Here is a tiny trained network, its code and every weight. The questions are about switching its units off for an input and a class, where a switched-off unit gives its printed mean instead of its output.

import numpy as np


def w(rows, s, z=0):
    codes = np.array(rows[::2]) - 128.0
    scale = np.full(codes.shape[1], s)
    scale[-1] = z or s
    return codes * scale


def f(y):
    return np.maximum(y, 0)


def log_softmax(a):
    a = a - a.max(-1, keepdims=True)
    return a - np.log(np.exp(a).sum(-1, keepdims=True))


def net(x, mask):
    res = np.array(x, float).reshape(1, 4) / 4 @ E
    y = f(res @ A[0][:, :-1].T + A[0][:, -1])
    res = res + np.where(mask, y, B[0][:, -1]) @ B[0][:, :-1]
    return log_softmax(res[-1] @ U[:, :-1].T + U[:, -1])


A, B = {}, {}
E = w([
[242,184,95,57,154,121],'x0',
[92,82,222,84,103,81],'x1',
[146,64,73,252,125,58],'x2',
[117,120,169,75,229,67],'x3',
],0.011)
A[0] = w([
[37,106,90,125,99,163,108],'neuron 1',
[106,140,126,155,49,169,211],'neuron 2',
[164,136,112,174,93,111,158],'neuron 3',
[55,138,113,158,113,165,129],'neuron 4',
[120,145,119,139,73,128,132],'neuron 5',
[180,76,65,176,93,59,173],'neuron 6',
[131,107,118,161,109,69,106],'neuron 7',
[93,161,85,194,94,123,170],'neuron 8',
[187,124,65,157,108,153,88],'neuron 9',
[161,188,181,120,233,121,157],'neuron 10',
[94,115,129,185,138,117,197],'neuron 11',
[5,68,228,114,118,87,204],'neuron 12',
[87,146,196,103,173,86,200],'neuron 13',
[174,114,137,102,174,202,188],'neuron 14',
[138,172,168,77,16,149,162],'neuron 15',
[109,150,152,164,121,130,86],'neuron 16',
[104,123,137,118,134,150,71],'neuron 17',
[198,147,72,103,157,134,253],'neuron 18',
[126,183,129,70,212,113,109],'neuron 19',
],0.015,0.0047)
B[0] = w([
[73,101,188,216,148,183,178],'neuron 1',
[84,160,166,204,2,217,196],'neuron 2',
[192,95,76,181,82,130,173],'neuron 3',
[70,135,125,211,153,179,176],'neuron 4',
[140,169,134,167,54,175,159],'neuron 5',
[200,83,110,114,138,119,210],'neuron 6',
[162,49,92,145,182,128,167],'neuron 7',
[168,78,119,211,102,159,189],'neuron 8',
[218,110,150,106,140,97,180],'neuron 9',
[69,178,68,67,236,106,197],'neuron 10',
[177,55,141,152,148,127,179],'neuron 11',
[81,32,224,54,191,98,250],'neuron 12',
[101,110,124,73,206,74,199],'neuron 13',
[88,230,106,106,116,170,180],'neuron 14',
[110,166,145,19,87,156,205],'neuron 15',
[132,70,161,153,155,142,144],'neuron 16',
[120,114,99,138,109,77,142],'neuron 17',
[193,188,16,66,187,123,200],'neuron 18',
[64,175,89,110,209,140,199],'neuron 19',
],0.0087,0.021)
U = w([
[167,172,184,53,10,201,162],'0',
[99,149,190,136,39,160,5],'1',
[133,202,90,72,195,119,190],'2',
[254,85,86,140,117,99,219],'3',
[135,78,189,190,92,194,91],'4',
[70,156,160,106,141,112,39],'5',
[106,53,237,70,180,67,175],'6',
],0.011,0.0029)

Each question gives the input, the list of numbers given to net, and the class t.
The units are the neurons (one row each of A and B). Each row of codes is followed by its name. A weight is (code - 128) times the scale printed after its matrix; where a second scale follows, it is the last column's (A, B and U).
mask holds one flag per neuron, in row order. A switched-off neuron (its flag False) gives its mean, the last column of its row in B, instead of its output. The means were averaged over made-up inputs and are rounded, as every weight is.
A unit's drop is (log p(t) with every unit on - log p(t) with that unit switched off) / (log p(t) with every unit on - log p(t) with every unit switched off).
The circuit of an input: a set's keep is (log p(t) with only the set's units on - log p(t) with every unit switched off) / (log p(t) with every unit on - log p(t) with every unit switched off). Starting from the 12 units with the biggest drops (on a tie, the unit counted first), units are removed one at a time, each time the one whose removal leaves the highest keep (on an exact tie, the one counted first), for as long as the keep stays at least 0.8.
circuit, biggest first: the units of the circuit, biggest drop first
top k neurons: the k neurons with the biggest drops, biggest first
drop when u is switched off: that unit's drop, to one decimal
input [-1,5,-2,-6], class 0: circuit, biggest first -> neuron 15
input [-4,-4,-5,-5], class 4: top 2 neurons -> neuron 1; neuron 4
input [6,0,-2,-5], class 0: circuit, biggest first -> neuron 10; neuron 15
input [-8,2,-8,-7], class 4: top 3 neurons -> neuron 1; neuron 4; neuron 12
input [-2,-8,0,-4], class 4: top 2 neurons -> neuron 2; neuron 4
input [-4,-3,-6,-5], class 1: top 3 neurons -> neuron 1; neuron 4; neuron 18
input [-2,-2,4,-2], class 3: top 2 neurons -> neuron 6; neuron 12
input [-3,-5,-5,-6], class 0: top 2 neurons -> neuron 15; neuron 12
input [-2,-7,4,5], class 3: drop when neuron 8 is switched off -> 0.0
input [5,-2,0,-6], class 0: drop when neuron 15 is switched off -> 0.4
input [-7,4,-1,-5], class 4: drop when neuron 2 is switched off -> 0.3
input [-1,1,-3,-4], class 0: drop when neuron 15 is switched off -> 0.2
